Here is a tiny trained network, its code and every weight. The questions are about switching its units off for an input and a target symbol, where a switched-off unit gives its printed mean instead of its output.

import numpy as np


def w(rows, s, z=0):
    codes = np.array(rows[::2]) - 128.0
    scale = np.full(codes.shape[1], s)
    scale[-1] = z or s
    return codes * scale


def f(y):
    return np.maximum(y, 0)


def softmax(a):
    e = np.exp(a - a.max(-1, keepdims=True))
    return e / e.sum(-1, keepdims=True)


def log_softmax(a):
    a = a - a.max(-1, keepdims=True)
    return a - np.log(np.exp(a).sum(-1, keepdims=True))


def net(x, mask):
    ids = ['ΘΞΠαβδεζλμτφψ'.index(c) for c in x.split()]
    T = len(ids)
    res = E[ids] + P[:T]
    r = res
    for j in range(2):
        rows = slice(2 * j, 2 * j + 2)
        q, k, v = (r @ M[0][rows].T for M in (Q, K, V))
        z = softmax(np.where(np.tri(T) > 0, q @ k.T / 2**0.5, -1e9)) @ v
        o = O[0][rows]
        res = res + np.where(mask[j], z, o[:, -1]) @ o[:, :-1]
    y = f(res @ A[0][:, :-1].T + A[0][:, -1])
    res = res + np.where(mask[2:10], y, B[0][:, -1]) @ B[0][:, :-1]
    return log_softmax(res[-1] @ U[:, :-1].T + U[:, -1])


Q, K, V, O, A, B = {}, {}, {}, {}, {}, {}
E = w([
[191,174,108],'Θ',
[130,174,123],'Ξ',
[182,120,173],'Π',
[90,146,173],'α',
[94,100,200],'β',
[109,114,196],'δ',
[201,153,115],'ε',
[130,158,118],'ζ',
[94,100,207],'λ',
[248,115,118],'μ',
[158,209,121],'τ',
[159,33,78],'φ',
[49,26,31],'ψ',
],0.016)
P = w([
[202,22,217],'0',
[93,141,75],'1',
[115,177,45],'2',
[149,187,85],'3',
[65,161,65],'4',
[118,182,63],'5',
[117,140,28],'6',
[123,150,43],'7',
[155,253,140],'8',
[83,130,65],'9',
[106,168,65],'10',
[107,148,89],'11',
[142,226,95],'12',
[118,97,57],'13',
],0.0054)
Q[0] = w([
[99,215,105],'h1',
[123,80,245],'h1',
[196,108,194],'h2',
[69,196,63],'h2',
],0.011)
K[0] = w([
[227,64,235],'h1',
[147,255,129],'h1',
[182,41,31],'h2',
[52,172,180],'h2',
],0.0099)
V[0] = w([
[42,110,45],'h1',
[3,129,134],'h1',
[43,254,245],'h2',
[204,231,87],'h2',
],0.0091)
O[0] = w([
[101,248,46,254],'h1',
[135,139,247,165],'h1',
[185,117,254,87],'h2',
[200,142,98,138],'h2',
],0.0075,0.0067)
A[0] = w([
[129,174,81,223],'n1',
[47,45,140,122],'n2',
[151,79,211,253],'n3',
[104,4,159,41],'n4',
[100,211,255,199],'n5',
[22,32,186,133],'n6',
[165,138,209,149],'n7',
[77,68,148,79],'n8',
],0.0097,0.0014)
B[0] = w([
[95,17,100,254],'n1',
[167,216,100,172],'n2',
[108,180,254,147],'n3',
[206,137,170,146],'n4',
[69,175,149,168],'n5',
[176,169,53,170],'n6',
[144,158,184,147],'n7',
[141,140,112,148],'n8',
],0.0054,0.0081)
U = w([
[147,88,128,38],'Θ',
[119,169,124,63],'Ξ',
[180,101,121,2],'Π',
[89,96,152,46],'α',
[79,137,191,184],'β',
[139,154,162,135],'δ',
[146,83,102,137],'ε',
[103,85,137,90],'ζ',
[108,173,166,54],'λ',
[177,23,67,206],'μ',
[228,175,103,220],'τ',
[157,114,97,117],'φ',
[103,254,56,145],'ψ',
],0.0094,0.0046)

Each question gives the input, a string of symbols that net reads in full, and the target symbol t.
The units are the heads (2 rows each of Q, K, V and O) and the neurons (one row each of A and B). Each row of codes is followed by its name. A weight is (code - 128) times the scale printed after its matrix; where a second scale follows, it is the last column's (O, A, B and U).
mask holds one flag per unit, heads first, then neurons. A switched-off unit (its flag False) gives its mean, the last column of its rows in O or B, instead of its output. The means were averaged over made-up inputs and are rounded, as every weight is.
A unit's drop is (log p(t) with every unit on - log p(t) with that unit switched off) / (log p(t) with every unit on - log p(t) with every unit switched off).
The circuit of an input: a set's keep is (log p(t) with only the set's units on - log p(t) with every unit switched off) / (log p(t) with every unit on - log p(t) with every unit switched off). Starting from all 10 units, units are removed one at a time, each time the one whose removal leaves the highest keep (on an exact tie, the one counted first), for as long as the keep stays at least 0.8.
circuit, biggest first: the units of the circuit, biggest drop first
k most important neurons: the k neurons with the biggest drops, biggest first
which heads matter: for each layer, one digit per head in row order, 1 if its drop is at least 0.15 and else 0, layers parted by /
drop when u is switched off: that unit's drop, to one decimal
input ψ ψ δ β λ, target ψ: circuit, biggest first => (h2 n6 n2)
input β δ Ξ ψ δ ζ, target β: which heads matter => 11
input ε ψ ε ψ ψ, target ψ: which heads matter => 10
input β β τ Ξ, target β: which heads matter => 11
input τ ζ μ δ ε, target μ: circuit, biggest first => (h1)
input ψ ζ μ μ, target μ: which heads matter => 01
input Π β τ α, target β: 3 most important neurons => (n3 n5 n7)
input α ψ ψ β, target ψ: 3 most important neurons => (n6 n2 n1)
input ψ ψ τ ζ ζ φ λ, target ψ: circuit, biggest first => (h2 n2)
input μ ψ μ μ ψ ψ β ψ Ξ, target μ: drop when h1 is switched off => 0.9
input δ ε μ, target μ: drop when h2 is switched off => 0.2
input ψ λ β λ α ε ψ ψ λ β β ψ ψ β, target ψ: drop when n2 is switched off => 0.3
